Below is a small trained network, with its code and all its weights. Each question gives an input and a class and asks what happens when units are switched off, that is, made to give their printed mean instead of their output.

import numpy as np


def w(rows, s, z=0):
    codes = np.array(rows[::2]) - 128.0
    scale = np.full(codes.shape[1], s)
    scale[-1] = z or s
    return codes * scale


def f(y):
    return y / 2 * (1 + np.tanh(0.7978845608 * (y + 0.044715 * y**3)))


def log_softmax(a):
    a = a - a.max(-1, keepdims=True)
    return a - np.log(np.exp(a).sum(-1, keepdims=True))


def net(x, mask):
    res = np.array(x, float).reshape(1, 7) / 4 @ E
    y = f(res @ A[0][:, :-1].T + A[0][:, -1])
    res = res + np.where(mask, y, B[0][:, -1]) @ B[0][:, :-1]
    return log_softmax(res[-1] @ U[:, :-1].T + U[:, -1])


A, B = {}, {}
E = w([
[117,147,203,68,78,71],'x0',
[195,188,106,133,192,93],'x1',
[107,151,255,68,83,110],'x2',
[80,148,91,139,182,139],'x3',
[228,39,119,119,51,93],'x4',
[199,202,142,83,198,53],'x5',
[123,26,233,208,184,137],'x6',
],0.0076)
A[0] = w([
[42,97,57,145,50,207,202],'N0',
[180,110,91,203,159,120,107],'N1',
[163,66,28,155,121,91,185],'N2',
[127,147,42,156,153,130,224],'N3',
[147,117,49,115,189,70,251],'N4',
[111,52,139,185,133,170,226],'N5',
[182,175,180,56,123,92,249],'N6',
[107,79,145,99,156,84,155],'N7',
[80,141,37,128,73,168,216],'N8',
[72,39,176,152,195,150,140],'N9',
[113,195,112,125,191,103,165],'N10',
[149,46,242,181,161,122,241],'N11',
[179,124,174,2,70,43,227],'N12',
[132,223,159,111,213,89,219],'N13',
[135,24,236,149,165,139,217],'N14',
[57,190,84,140,160,119,114],'N15',
[98,231,164,128,208,127,216],'N16',
[164,174,46,117,236,154,250],'N17',
[165,107,43,147,146,105,118],'N18',
[51,109,122,158,52,173,152],'N19',
[117,210,108,109,220,162,160],'N20',
],0.0085,0.0026)
B[0] = w([
[52,89,157,49,183,190,228],'N0',
[171,194,149,150,159,145,179],'N1',
[179,175,162,91,141,239,203],'N2',
[160,185,60,82,209,144,209],'N3',
[242,191,116,126,163,117,208],'N4',
[123,81,129,167,219,220,210],'N5',
[132,113,147,92,47,58,208],'N6',
[146,103,139,157,100,128,145],'N7',
[81,124,70,25,181,155,209],'N8',
[120,114,123,192,165,143,210],'N9',
[152,144,64,128,143,56,198],'N10',
[99,87,188,214,137,143,244],'N11',
[162,138,255,64,10,81,236],'N12',
[122,97,114,165,97,18,225],'N13',
[104,89,178,233,136,140,241],'N14',
[111,96,87,98,150,91,195],'N15',
[115,84,108,163,142,47,228],'N16',
[151,218,98,130,178,83,254],'N17',
[166,233,134,91,165,161,182],'N18',
[52,53,142,114,133,162,190],'N19',
[104,125,46,128,131,74,222],'N20',
],0.0079,0.0091)
U = w([
[165,144,215,93,24,63,165],'0',
[72,109,109,69,152,177,136],'1',
[131,150,49,149,146,22,15],'2',
[117,100,172,252,151,149,255],'3',
[215,199,95,116,168,171,32],'4',
],0.011,0.00067)

Each question gives the input, the list of numbers given to net, and the class t.
The units are the neurons (one row each of A and B). Each row of codes is followed by its name. A weight is (code - 128) times the scale printed after its matrix; where a second scale follows, it is the last column's (A, B and U).
mask holds one flag per neuron, in row order. A switched-off neuron (its flag False) gives its mean, the last column of its row in B, instead of its output. The means were averaged over made-up inputs and are rounded, as every weight is.
A unit's drop is (log p(t) with every unit on - log p(t) with that unit switched off) / (log p(t) with every unit on - log p(t) with every unit switched off).
The circuit of an input: a set's keep is (log p(t) with only the set's units on - log p(t) with every unit switched off) / (log p(t) with every unit on - log p(t) with every unit switched off). Starting from the 12 units with the biggest drops (on a tie, the unit counted first), units are removed one at a time, each time the one whose removal leaves the highest keep (on an exact tie, the one counted first), for as long as the keep stays at least 0.8.
circuit, biggest first: the units of the circuit, biggest drop first
top k neurons: the k neurons with the biggest drops, biggest first
drop when u is switched off: that unit's drop, to one decimal
input [5,-5,7,5,1,-6,1], class 3: top neuron	(N14)
input [-5,-8,-7,-8,-6,8,2], class 4: circuit, biggest first	(N6; N4; N14)
input [5,5,6,-6,4,-5,6], class 3: top 3 neurons	(N14; N11; N5)
input [-1,-3,4,-5,2,-6,-7], class 1: top 3 neurons	(N0; N8; N19)
input [6,-8,3,-5,-4,-5,-2], class 1: top 2 neurons	(N0; N19)
input [-4,-3,5,2,6,-2,-5], class 1: top 3 neurons	(N0; N8; N13)
input [-7,0,0,1,-7,-6,3], class 1: top 2 neurons	(N0; N8)
input [-2,-3,5,4,1,7,-5], class 0: drop when N12 is switched off	0.7
input [-1,-5,-4,-3,0,-6,1], class 1: drop when N0 is switched off	0.2
input [7,2,-8,-2,6,6,6], class 0: drop when N12 is switched off	0.2
input [4,-5,-8,-7,0,-6,1], class 1: drop when N0 is switched off	0.1
